[[123 137 141 111 141 131 135 130 126 120]
 [135 134 138 110 141 116 140 140 112 121]
 [126 152 130 116 118 131 144 146 130 120]
 [117 103 127 153 141 137 114 119 105 135]
 [111 134 137 123 133 134 138 131 123 126]
 [120 123 132 125 137 124 126 130 127 148]
 [134 117 136 127 145 135 125 121 111 113]
 [122 121 127 138 126 143 123 113 148 115]
 [142 134 124 112 129 140 119 121 135 115]]
:
[[126 120 123 137 141 111 141 131 135 130]
 [112 121 135 134 138 110 141 116 140 140]
 [130 120 126 152 130 116 118 131 144 146]
 [105 135 117 103 127 153 141 137 114 119]
 [123 126 111 134 137 123 133 134 138 131]
 [127 148 120 123 132 125 137 124 126 130]
 [111 113 134 117 136 127 145 135 125 121]
 [148 115 122 121 127 138 126 143 123 113]
 [135 115 142 134 124 112 129 140 119 121]]

[[129 115 132]
 [125 118 125]
 [143 133 115]
 [116 115 128]
 [132 127 120]
 [132 117 120]
 [120 116 131]
 [127 129 136]
 [148 118 108]
 [150 131 115]
 [114 112 126]]
:
[[115 132 129]
 [118 125 125]
 [133 115 143]
 [115 128 116]
 [127 120 132]
 [117 120 132]
 [116 131 120]
 [129 136 127]
 [118 108 148]
 [131 115 150]
 [112 126 114]]

[[140 130 130 119 119 143 121]
 [118 132 137 149 137 120 136]
 [122 124 139 140 127 129 139]
 [119 125 134 139 132 126 139]
 [128 117 135 124 126 129 121]
 [129 139 142 134 130 134 111]]
:
[[143 121 140 130 130 119 119]
 [120 136 118 132 137 149 137]
 [129 139 122 124 139 140 127]
 [126 139 119 125 134 139 132]
 [129 121 128 117 135 124 126]
 [134 111 129 139 142 134 130]]

[[115 130 115]
 [104 120 108]
 [141 143 111]
 [148 112 133]
 [127 124 127]
 [114 115 154]
 [130 125 112]
 [155 152 139]
 [120 157 111]
 [132 139 117]
 [147 114 132]
 [133 136 144]]
:
[[130 115 115]
 [120 108 104]
 [143 111 141]
 [112 133 148]
 [124 127 127]
 [115 154 114]
 [125 112 130]
 [152 139 155]
 [157 111 120]
 [139 117 132]
 [114 132 147]
 [136 144 133]]

[[122 132 128 118 121 127 120 138 151 125 121 125 122 139 125]
 [130 129 129 119 128 129 131 122 128 142 118 141 132 125 128]
 [129 122 125 130 130 120 127 131 132 130 129 134 128 130 120]
 [124 123 136 121 127 129 123 113 127 133 129 134 123 125 120]
 [121 132 126 117 123 122 122 138 151 123 120 125 122 140 124]
 [123 122 134 133 130 119 118 123 152 137 133 121 123 125 125]]
:
[[139 125 122 132 128 118 121 127 120 138 151 125 121 125 122]
 [125 128 130 129 129 119 128 129 131 122 128 142 118 141 132]
 [130 120 129 122 125 130 130 120 127 131 132 130 129 134 128]
 [125 120 124 123 136 121 127 129 123 113 127 133 129 134 123]
 [140 124 121 132 126 117 123 122 122 138 151 123 120 125 122]
 [125 125 123 122 134 133 130 119 118 123 152 137 133 121 123]]

[[102 127 137 121 120 137 134 105 142 132]
 [105 131 139 117 121 135 138 111 152 141]]
:
[[142 132 102 127 137 121 120 137 134 105]
 [152 141 105 131 139 117 121 135 138 111]]

[[124 143 118 116 133 103 121 149]
 [117 133 124 142 145 120 132 157]]
:
[[121 149 124 143 118 116 133 103]
 [132 157 117 133 124 142 145 120]]

[[138 131 149 111 141]
 [140 130 139 129 143]
 [109 110 114 133 124]
 [136 139 108 132 116]
 [116 109 119 148 130]
 [140 136 116 137 139]
 [121 141 120 124 118]
 [140 150 114 132 130]
 [125 127 130 124 134]
 [121 141 119 119 114]
 [134 126 151 107 134]]
:
[[111 141 138 131 149]
 [129 143 140 130 139]
 [133 124 109 110 114]
 [132 116 136 139 108]
 [148 130 116 109 119]
 [137 139 140 136 116]
 [124 118 121 141 120]
 [132 130 140 150 114]
 [124 134 125 127 130]
 [119 114 121 141 119]
 [107 134 134 126 151]]

[[135 158 124 128 128 131 128]
 [124 133 130 127 128 139 129]
 [125 155 125 129 127 129 128]
 [130 141 128 127 128 131 128]
 [140 124 122 129 127 123 129]
 [132 112 126 126 127 125 127]
 [124 127 129 127 128 137 128]
 [150 112 111 129 128 133 128]]
:
[[131 128 135 158 124 128 128]
 [139 129 124 133 130 127 128]
 [129 128 125 155 125 129 127]
 [131 128 130 141 128 127 128]
 [123 129 140 124 122 129 127]
 [125 127 132 112 126 126 127]
 [137 128 124 127 129 127 128]
 [133 128 150 112 111 129 128]]
